Here is a tiny trained network, its code and every weight. The questions are about switching its units off for an input and a class, where a switched-off unit gives its printed mean instead of its output.

import numpy as np


def w(rows, s, z=0):
    codes = np.array(rows[::2]) - 128.0
    scale = np.full(codes.shape[1], s)
    scale[-1] = z or s
    return codes * scale


def f(y):
    return y / 2 * (1 + np.tanh(0.7978845608 * (y + 0.044715 * y**3)))


def log_softmax(a):
    a = a - a.max(-1, keepdims=True)
    return a - np.log(np.exp(a).sum(-1, keepdims=True))


def net(x, mask):
    res = np.array(x, float).reshape(1, 2) / 4 @ E
    y = f(res @ A[0][:, :-1].T + A[0][:, -1])
    res = res + np.where(mask, y, B[0][:, -1]) @ B[0][:, :-1]
    return log_softmax(res[-1] @ U[:, :-1].T + U[:, -1])


A, B = {}, {}
E = w([
[69,201,254,251,239,63,104,156,102,21,184,50],'x0',
[237,48,119,63,112,26,48,226,16,30,228,221],'x1',
],0.0052)
A[0] = w([
[23,222,152,180,154,223,234,1,224,204,21,37,118],'n1',
[116,171,216,190,210,85,110,148,91,72,165,75,116],'n2',
[89,200,212,188,210,80,110,143,130,80,144,58,100],'n3',
[179,68,26,47,21,176,164,107,155,188,95,192,105],'n4',
[115,112,144,117,169,106,147,133,121,101,142,144,248],'n5',
[109,182,184,195,186,86,121,146,122,81,175,72,187],'n6',
[189,52,12,44,55,186,144,108,142,191,78,181,144],'n7',
[86,187,193,187,188,52,79,171,109,73,207,76,102],'n8',
[205,64,129,95,116,45,31,208,36,67,200,194,111],'n9',
],0.0047,0.012)
B[0] = w([
[86,47,78,84,68,177,152,187,150,68,185,123,226],'n1',
[166,87,104,161,146,125,172,78,78,143,103,131,163],'n2',
[172,102,58,176,155,126,255,88,83,133,104,67,156],'n3',
[177,75,84,194,156,101,194,70,78,145,98,104,186],'n4',
[132,89,160,111,116,135,38,143,132,140,128,241,246],'n5',
[173,76,142,145,123,130,79,114,103,155,107,191,196],'n6',
[174,88,130,174,155,116,120,91,94,145,96,155,209],'n7',
[158,112,96,173,150,116,199,81,96,133,118,94,161],'n8',
[77,69,41,97,69,190,249,179,173,50,190,54,192],'n9',
],0.01,0.011)
U = w([
[100,109,97,100,83,166,171,196,145,87,187,116,93],'0',
[160,116,121,170,163,109,149,61,89,152,64,130,118],'1',
[127,126,193,103,125,119,6,158,134,153,112,177,255],'2',
[118,155,154,110,155,105,154,137,142,135,118,76,80],'3',
[118,179,146,126,148,102,150,137,145,138,127,94,83],'4',
[112,187,136,124,137,103,138,131,127,129,129,108,92],'5',
[117,177,149,122,150,113,144,126,140,130,129,103,89],'6',
[113,182,142,115,145,116,158,127,135,125,117,94,85],'7',
],0.015,0.0056)

Each question gives the input, the list of numbers given to net, and the class t.
The units are the neurons (one row each of A and B). Each row of codes is followed by its name. A weight is (code - 128) times the scale printed after its matrix; where a second scale follows, it is the last column's (A, B and U).
mask holds one flag per neuron, in row order. A switched-off neuron (its flag False) gives its mean, the last column of its row in B, instead of its output. The means were averaged over made-up inputs and are rounded, as every weight is.
A unit's drop is (log p(t) with every unit on - log p(t) with that unit switched off) / (log p(t) with every unit on - log p(t) with every unit switched off).
The circuit of an input: a set's keep is (log p(t) with only the set's units on - log p(t) with every unit switched off) / (log p(t) with every unit on - log p(t) with every unit switched off). Starting from all 9 units, units are removed one at a time, each time the one whose removal leaves the highest keep (on an exact tie, the one counted first), for as long as the keep stays at least 0.8.
units of the circuit, in order: the units of the circuit, biggest drop first
unit that matters most: the unit with the biggest drop
k most important neurons: the k neurons with the biggest drops, biggest first
drop of u: that unit's drop, to one decimal
input [3,0], class 2: unit that matters most	n4
input [8,6], class 1: 4 most important neurons	[n1 n2 n8 n6]
input [-3,3], class 2: units of the circuit, in order	[n1 n3]
input [7,-7], class 0: 3 most important neurons	[n1 n7 n4]
input [2,3], class 2: units of the circuit, in order	[n1 n4]
input [7,6], class 1: 3 most important neurons	[n1 n2 n8]
input [3,-2], class 2: units of the circuit, in order	[n9 n4]
input [-6,5], class 1: 3 most important neurons	[n1 n7 n4]
input [-5,3], class 1: 3 most important neurons	[n1 n4 n7]
input [-3,-2], class 2: 2 most important neurons	[n9 n3]
input [8,-8], class 0: 2 most important neurons	[n1 n7]
input [2,2], class 2: units of the circuit, in order	[n1 n4]
input [2,-2], class 2: units of the circuit, in order	[n9 n4]
input [5,3], class 1: unit that matters most	n1
input [3,-6], class 0: drop of n1	1.4
input [-6,-7], class 0: drop of n1	7.9
input [2,-6], class 0: drop of n1	1.2
